Rows, each with roughly how far along a hidden order it lies (0 to 20)
(in the rows, 100 means zero)
[105 112 105 122 103 115 115  95 101 116  95 107 105 100 134 105 103 103
 105 131  99 119 109  98 111 101 104 101  99 128  99 112 101 105  99  99
  99  97 106  96 138 100 102 113 116 112 100 111 104 107 113 106 121 103
 114 141  97  92 107 107  97 118  99 103 100] -> 18
[109 107 101 101 101 102 100 100  99 144  97 132 102 101 130 102 102 105
  97 109 106 107 116  99 135 107 144 101 103 154 103 135 103 112 104 105
 104 136  99 108 110 103 105 128 126 109  98 120 103 106 104 110 119 109
 114 159 104 122 103 107  99 120 102 112  97] -> 0
[100 104  97 119 104 109 106 102 102 130 110 126 100 103 171  99  99  99
 105  96 100 105 111 104 110 100 108 100 111 110 101 119 106 106 104 108
 102 115 117 102 145 102 101 107 111 118 107 108 100 108 105 119 107 122
 112 114 102 104 103 104 105 126 100 105 102] -> 20
[106 104 108  96 102 116  98 100 100 130  97 112 100 106 139 100 101 101
 100  96 105 106 108 100 111 101 142 102  98 120 101 109 100 105 104 100
  97 150 116 106 118 100 102 105 116 122 101 113 100  98 123 129 127 113
 126 108 100 112 103 104 102 106  99 101 103] -> 12
[111 108 109 119 102 120 108  92  98 124  94 110 104 104 139 101 102 103
 104 139  95 106 112  95 119 108 120 101 100 140  99 111 101 116  98  98
 104  85 103  98 122  99 106 119 124 116  96 117 107 111 120 120 114  91
 120 144  96  85 103 106  91 136  99 104  96] -> 10
[101 110 115 129 101 114 109  94  96 116  88 101 101 106 130 103 101 108
 102 137 104 103 107  93 108 107 110 101  94 117 101 108  98 114  97 101
  91 101 102  92 132  99 108 114 126 114  96 113 102 105 117 124 117 107
 113 113  91  80 103 106  91 124  98  98  91] -> 19
[ 99 101 107 100 109 106 104 105 103 161  99 116 100 105 131 100 106 100
 100  96 109 101 112 100 120 108 119 100 101 132 101 118 102 113 104 101
 106 151 100 101  97 102 101 117 120 100 101 107 103 101  96 105 117 125
 119 132 109 128 101  99 104 110 102 108 105] -> 4
[119 104 104  99 106 109 102 105 100 123  98 119 102 105 139  99 100 101
 103 107 109 100 112  99 119 100 147 102  98 141 100 117  99 117 100 112
  96 122 100 100 110 102 102 119 114 109 101 108 102 100 109 107 122 119
 120 102 102 109 102 100 103  97 100 103 101] -> 8
[ 96 107  96  94 106 109  97 108 105 139 104 143 101 103 174 101 102  97
 102  97 106 103 106 103 115 104 142 102 105 146 101 129 100 108 104 101
 109 132 111 110 108 105  97 112  97  98 109 108 100  92 118 107 127 146
 131 138 103 139 101  98 116  82 104 113 104] -> 5

Next part:
[110  98 110 100  93 100 102 101 107 118 105 121  98 104 115  99 103] -> 2
[170 104 103 101 120  99 116  98 101 115 103 100  99 103 106  97 108] -> 1
[114 102 112 139  95  95 110  97 100  94 107 139 100  98 101 100 107] -> 9
[102  97 116 132 145 109 156 105 135 112 100 141 102 118 102 113  87] -> 20
[117 107  84 103 123  88  94  96 108  85  99 124 104  88  75 100 103] -> 13
[165 105  91 102 131  95 107  97 100  91 102 110 104  93  85 102  99] -> 8
[107 106  99 109 106 103 135 102 114 116 103 124 102 101  94 104  99] -> 12
[ 96 104 117 117 106 102 102  97 113 114 111 132  98  98 127  95 109] -> 15
[124  96 107 120 105 114 104 113 111 103 109 117 101 119 102 109  90] -> 1
[110 104  90  96 111  94  97  95 101  92 111 127 103  84  89  96 106] -> 17
[117 102  98 119 106  93 102  96 108  92 110 114 101  91 100  99 106] -> 0
[ 82  97 124 111 123 111 112  99  99 125 104  84  94 107 142  93 111] -> 3
[111 100  96 107 117 106 105 106 111  96 105 125 102 109  93 107  90] -> 14
[110  99  97 144 111 105  99 104 126 101 105 141 102 105  98 103  97] -> 4
[100 102 101 106 107 108 125 104 115 108 100 115 102 114  97 108  90] -> 9
[106 101  93 115 103 102 102 106 111  96 100 125 103 107  94 105  92] -> 6
[136 102 104 120 129 101 114  99 105 106 101 111 100  97  98 100 100] -> 9
[108 101 103 150 127 102 151  97 123 108 104 110 100  92 107 102 106] -> 12
[130 102 113 114 130 101 106 100 101 109 103 102 100 103 106 100 101] -> 11
[118 100  98 117 102 100 124 105 108  99 102 129 101 104  90 102  98] -> 6
[110 102  89 113 124  99 102  98 123  91 101 129 103  94  85 101 100] -> 7
[103 106 108  94  96  92 103  97  98  94 107 103 100  88 102  97 107] -> 11
[100 101 104 148 147 107 103 100 134 116 102 118 100 111 110  99 107] -> 12
[108  99 108 123 103 104 100 105 110 103 118 134 101 110 118 101  99] -> 13
[134 101  98 104  99 103 102 102 107  94 111 117 102 100  94 104  95] -> 9
[107 104 116 110 100 101 102 101 100 104 110 104  99 101 108  99 102] -> 14
[ 95 103 124 105 103  94 103  93  93 107 115 124  98  86 126  90 118] -> 19
[117  99 110 115 113 105 132 100 110 118 102 108  98 103 110  97 101] -> 11
[131 104  96 110 103 101 103 110 111 107  98 123 102 105  87 107  93] -> 0
[112 103 102 111 109 101 140  99 107 111  99 121 100  95  97  98 107] -> 10
[101 105 104 119 117 105 106 105 122 107 113 127 102 111 112 101  98] -> 15
[173 102  98 108 115 101 102 103 105  96 102 107 106 105  94 103  95] -> 10
[138 103 119 111 102  94 103  95  96  90 101 122 100  89  96  97 107] -> 14
[120  98 104 109 103  99 107 100  92 102 110 117 103 104 112 100  99] -> 12
[ 89 100 111 105 106 109 109  98  98 114 102 102 101 102 108  98 103] -> 10

[ 93  95  95 121  97  97  80  97 101  94 109 103 111  95 110  96  95  99
  91  95 101 111  99  98] -> 9
[102 110  96  88  71  95 111 107 100  82  99 123  84  90  99 100 111 109
 140  91  87  80  97  99] -> 2
[ 96  87  93 117  72  95  83 101 102  87 111 116 105  91 105  89  99 101
 124  93  95  99  96  96] -> 8
[ 99  81  99 132  89  96  61  95 102  95 112  96 114  98 108  73  87  89
  89 107 104 115  96 102] -> 13
[ 97  88  97 111 100  99  82  99 102  92 109 102 107  96 107  95  93  97
  88  99 102 104  99  97] -> 9
[101  87 107 124 109 100  77  96 102  98 106  88 109 104 106  89  89  90
  61 109 108 112 100 102] -> 12
[ 90  84  93 138  91  96  63  94 102  98 116 108 120  94 113  88  88  95
  96  92 101 115  97 101] -> 12
[ 97  88  98 117 107  97  83  97 102  98 107  95 110 100 108  91  91  93
  72 102 108 112 100 100] -> 10
[103 110  96  89  69  95 114 107  99  85  99 126  87  89 100  98 113 109
 159  88  88  83  96  99] -> 2
[ 99  95  93 100  56  92 102 105 100  86 106 130  93  86 105 100 107 109
 167  93  87  87  95  95] -> 4
[ 99 113  93  81  88 100 127 105  99  95  97 120  92  92 102 115 112 111
 149  89  93  82 100  97] -> 1
[100 109 100  79  81  98 114 107  99  94  97 115  90  95 102 110 111 113
 139  99  93  84  99  95] -> 3
[ 93  85  96 129  94  96  74  94 102  96 114 105 119  94 110  86  89  94
  93  95 104 114  99 100] -> 11
[108 110 100  79  73  96 104 104  99  84  97 110  80  94  97  96 113 105
 144  99  91  76  98  99] -> 2
[ 96  78 110 137  69  93  28 105 103  96 113  86 115 107 114  68  75  83
  92 125 109 121  89  99] -> 20
[ 97  82 100 133  94  97  69  94 102  99 111  98 116 102 110 109  86  90
  78 105 106 119  97 102] -> 13
[102  81 102 129  88  96  59  96 102  93 111  99 113 100 109  78  86  88
  71 105 105 116  97 102] -> 13
[106  84 109 119  97  97  66  98 102  97 105  86 105 107 101  73  82  84
  75 114 107 119  98 103] -> 13
[106  90 108 101 124 103  92  99 102  98  99  76 104 109 100  91  90  89
  40 116 112 114 103 101] -> 11
[ 91 115  84  94  93 100 140 102  98 100 101 132  97  84 103 125 115 119
 162  74  87  80 102  98] -> 0
[ 94  93  94 107  93  98  93  99 101  96 107 104 108  95 108 100  98 102
 101  95  99 103  99  95] -> 8
[103 106  98  88  71  97 111 107  99  91  99 116  89  93  99 106 108 108
 148 100  95  90  98  93] -> 5
[104  81 111 137  82  93  53  97 103  94 108  90 107 106 106  71  84  83
  87 115 107 120  95 102] -> 16
[ 97  85  99 130  98  96  68  95 102  95 112  98 114  99 112  84  88  91
  69  98 104 114  98 102] -> 12
[103 109  97  86  76  96 118 106  99  91 101 118  91  92 102 105 111 109
 143  95  92  85  98  96] -> 3
[ 98  97  98  96  97  99  96 102 101  97 104 106  94  97 104 103  98 103
 121 102  99  97 100  93] -> 7
[ 96 103  99  79 103 102 119 102  99 106 100 108 100  99 107 121 103 110
 121  99 100  91 102  91] -> 6
[100  95  99 101  85  97  94 102 102  90 105 100 101  98 104  94  97  98
 101  99  99 104  99  97] -> 8
[109  98 103  94  65  93  84 105 100  83 103 109  88  97  96  84 103  99
 124 107  94  87  96  96] -> 7
